[[118 120 142 139 105]
 [123 130 120 139 108]
 [114 135 146 139 113]
 [117 123 145 139 106]
 [116 122 123 139 114]]
->
[[118 120 142 139 105]
 [116 122 123 139 114]
 [117 123 145 139 106]
 [123 130 120 139 108]
 [114 135 146 139 113]]

[[126 117 144 127 109 156 127]
 [127 125 137 129 119 140 125]
 [129 130 128 130 131 125 126]
 [125 118 143 128 110 154 127]]
->
[[126 117 144 127 109 156 127]
 [125 118 143 128 110 154 127]
 [127 125 137 129 119 140 125]
 [129 130 128 130 131 125 126]]

[[137 140 131 107 140 118 108 103 107 140 105 105 138]
 [115 113 124 153 114 135 152 157 153 113 155 155 114]
 [129 128 129 128 129 128 128 128 127 128 128 128 129]
 [117 115 128 152 115 138 151 153 151 114 152 153 116]]
->
[[115 113 124 153 114 135 152 157 153 113 155 155 114]
 [117 115 128 152 115 138 151 153 151 114 152 153 116]
 [129 128 129 128 129 128 128 128 127 128 128 128 129]
 [137 140 131 107 140 118 108 103 107 140 105 105 138]]

[[139 135 121 114]
 [117 122 117 148]
 [132 121 117 108]
 [121 123 125 139]
 [132 155 141 129]
 [125 112 123 114]
 [127 114 120 118]
 [125 133 140 137]
 [125 127 119 136]
 [133 139 134 149]
 [134 129 116 117]
 [136 136 110 128]]
->
[[125 112 123 114]
 [127 114 120 118]
 [132 121 117 108]
 [117 122 117 148]
 [121 123 125 139]
 [125 127 119 136]
 [134 129 116 117]
 [125 133 140 137]
 [139 135 121 114]
 [136 136 110 128]
 [133 139 134 149]
 [132 155 141 129]]

[[116 157 116 116 155 152 120 118 154]
 [129 127 128 128 127 126 129 129 126]
 [117 148 116 116 147 146 121 119 146]]
->
[[129 127 128 128 127 126 129 129 126]
 [117 148 116 116 147 146 121 119 146]
 [116 157 116 116 155 152 120 118 154]]

[[101 137 121]
 [108 127 140]
 [135 138 141]
 [111 119 142]]
->
[[111 119 142]
 [108 127 140]
 [101 137 121]
 [135 138 141]]

[[145 120 127]
 [124 106 123]
 [127 150 133]
 [131 142 131]
 [132 146 132]
 [131 141 131]
 [130 114 125]
 [135 144 132]
 [132 143 132]
 [148 128 129]]
->
[[124 106 123]
 [130 114 125]
 [145 120 127]
 [148 128 129]
 [131 141 131]
 [131 142 131]
 [132 143 132]
 [135 144 132]
 [132 146 132]
 [127 150 133]]

[[120 133 125 144 139 112 127 128 128 109 111 122]
 [114 144 148 126 116 117 109 114 113 110 107 139]
 [132 121 122 131 123 138 128 126 127 131 129 127]
 [123 134 130 132 126 126 119 120 120 118 116 128]]
->
[[132 121 122 131 123 138 128 126 127 131 129 127]
 [120 133 125 144 139 112 127 128 128 109 111 122]
 [123 134 130 132 126 126 119 120 120 118 116 128]
 [114 144 148 126 116 117 109 114 113 110 107 139]]

[[141 140 111 132 102 136 142 145 120 131 119 116 147 130]
 [143 143 122 131 119 129 140 147 125 139 124 130 143 130]
 [124 110 127 124 132 147 114 117 135 115 138 131 122 130]
 [126 113 127 125 132 140 118 119 133 119 136 130 124 130]]
->
[[124 110 127 124 132 147 114 117 135 115 138 131 122 130]
 [126 113 127 125 132 140 118 119 133 119 136 130 124 130]
 [141 140 111 132 102 136 142 145 120 131 119 116 147 130]
 [143 143 122 131 119 129 140 147 125 139 124 130 143 130]]
